Look-ups in named tables: a row name and a column name give one cell, copied from the table.

sav =
,rem,vetigev,renud,sigubob,duv,kob
suvo,694,685,552,539,654,440
lafoneb,355,760,510,396,455,657
pak,597,275,521,566,661,368
tiro,545,551,428,809,562,465
gupa,335,700,502,545,365,655
zus,365,625,617,714,607,583
sofevo,417,467,190,433,548,508
tivekub,756,386,450,457,423,360

gupa, sigubob -> 545
lafoneb, vetigev -> 760
lafoneb, renud -> 510
suvo, kob -> 440
pak, sigubob -> 566
tiro, vetigev -> 551
pak, vetigev -> 275
sofevo, rem -> 417
gupa, vetigev -> 700
suvo, sigubob -> 539
suvo, vetigev -> 685
lafoneb, sigubob -> 396
gupa, kob -> 655
suvo, rem -> 694
tiro, sigubob -> 809
lafoneb, kob -> 657
zus, kob -> 583
zus, renud -> 617
tivekub, rem -> 756
zus, vetigev -> 625

mak.tsv
	nito	lir	salu	makep	pugomem	pob	nuf	sopido	zim	ket
dalizo	207	607	260	245	465	597	776	273	404	193
tofaf	287	362	235	152	159	323	311	453	142	796
kosurar	354	317	41	355	538	298	350	408	547	531
fozon	458	405	48	341	554	586	409	147	439	320
mavifog	176	250	456	441	645	382	435	587	326	470
lil	217	200	326	410	729	347	414	394	502	363

nuf of tofaf: 311
salu of fozon: 48
nito of tofaf: 287
salu of tofaf: 235
makep of lil: 410
sopido of kosurar: 408
pob of tofaf: 323
ket of kosurar: 531
pob of lil: 347
pugomem of lil: 729
pob of mavifog: 382
lir of tofaf: 362
zim of tofaf: 142
ket of dalizo: 193
nuf of fozon: 409
zim of fozon: 439
pugomem of kosurar: 538
pugomem of dalizo: 465

zun.tsv
	kur	dit	repesad	tivifu
dom	76	146	99	122
tuv	103	79	97	86
vusel	133	111	122	93
sabeto	112	95	104	98
gopava	123	103	114	101
bis	80	95	89	111
fezab	70	158	101	125
munumer	96	112	100	106
gogefe	161	29	112	62
vom	55	194	103	155
fufu	97	124	105	102

dit of gopava is 103
dit of vom is 194
kur of vom is 55
kur of gogefe is 161
repesad of fezab is 101
kur of gopava is 123
kur of sabeto is 112
tivifu of sabeto is 98
kur of fezab is 70
tivifu of dom is 122
tivifu of gogefe is 62
dit of dom is 146
tivifu of tuv is 86
kur of vusel is 133

fevimit
cols = guta, gur, pevuku, fid, lalopo, zop, gol, nokibi, kat
pigeko: [193, 66, -514, -143, 110, -105, 122, 183, 190]
vidar: [-662, -411, 738, 95, -429, 47, -581, -539, -606]
pakupi: [-675, -416, 762, 97, -435, 51, -587, -552, -617]
velin: [-709, -426, 817, 110, -458, 54, -607, -589, -655]
zovupib: [-453, -322, 335, 7, -293, -3, -434, -340, -395]
tof: [471, 231, -769, -186, 277, -132, 374, 394, 441]
semik: [184, 59, -505, -140, 104, -103, 113, 177, 182]
kof: [-712, -429, 820, 112, -460, 56, -610, -588, -656]
pamuzuf: [185, 67, -535, -138, 102, -105, 134, 172, 188]

gur of pigeko: 66
gol of tof: 374
fid of pakupi: 97
fid of pamuzuf: -138
gur of kof: -429
lalopo of pigeko: 110
kat of semik: 182
guta of pamuzuf: 185
gol of pamuzuf: 134
gol of pakupi: -587
pevuku of zovupib: 335
pevuku of semik: -505
guta of pakupi: -675

badus:
           zeku  zunifo  goguko     ner    fip     lof
gefigal   5.119  -2.868   6.636   1.503  5.750   3.304
tib       4.461   7.084   3.373   1.503  3.738   2.314
lizaf     1.832   8.505   4.025   2.386  2.731   0.829
met       4.461   5.662   1.414  -0.261  3.234   0.829
zedisul   1.174  -5.711   4.025   3.268  6.253   4.789
busop     1.832  -5.711   5.984   3.268  6.757   4.789
rumolon   5.119   5.662   2.067  -0.261  3.234  -0.161
butid     4.461   5.662   2.720  -0.261  3.234   0.334
mas       3.146   4.240   0.109  -2.026  2.731   2.314
denozuk   0.517  -0.025  -1.196  -0.261  3.738   4.789
pefila    7.091   5.662   1.414   7.680  1.222   1.324
bozefi    6.434   5.662   1.414   7.680  0.718   2.314
mab      -0.141   8.505   4.678   2.386  2.228   1.324

tib, zunifo => 7.084
met, lof => 0.829
bozefi, ner => 7.680
denozuk, zunifo => -0.025
rumolon, ner => -0.261
lizaf, zunifo => 8.505
Row with the largest zeku: pefila

mutov:
fields: vev, pimifig, tev, fom, luz, sesam, gav, dozik
pav: [134, 139, 106, 226, 82, 120, 84, 198]
pepi: [125, 135, 133, 219, 60, 120, 68, 204]
zavo: [122, 142, 126, 224, 84, 136, 89, 188]
deg: [139, 142, 56, 209, 78, 83, 82, 188]
tof: [122, 135, 140, 214, 56, 122, 65, 201]
rak: [141, 142, 90, 223, 98, 123, 97, 185]
nedog: [132, 126, 125, 223, 50, 97, 60, 221]
podov: [131, 149, 121, 227, 121, 149, 116, 170]

What is the pimifig of deg in mutov?
142
What is the gav of pav in mutov?
84
What is the dozik of tof in mutov?
201
What is the luz of tof in mutov?
56
What is the fom of pav in mutov?
226
What is the fom of nedog in mutov?
223

mefug =
cols = pup, rigopa, lev, benago
nub: [194, 156, 176, 174]
nuso: [114, 16, 104, 185]
vego: [18, 99, 47, 101]
kalev: [18, 129, 176, 152]

What is the lev of vego in mefug?
47
What is the rigopa of nuso in mefug?
16
What is the benago of vego in mefug?
101
What is the benago of nub in mefug?
174
What is the rigopa of vego in mefug?
99
What is the pup of nuso in mefug?
114
What is the benago of kalev in mefug?
152
What is the lev of nub in mefug?
176
What is the lev of nuso in mefug?
104
What is the pup of nub in mefug?
194
What is the rigopa of nub in mefug?
156
What is the pup of kalev in mefug?
18
What is the rigopa of kalev in mefug?
129
Which row has the largest rigopa? nub

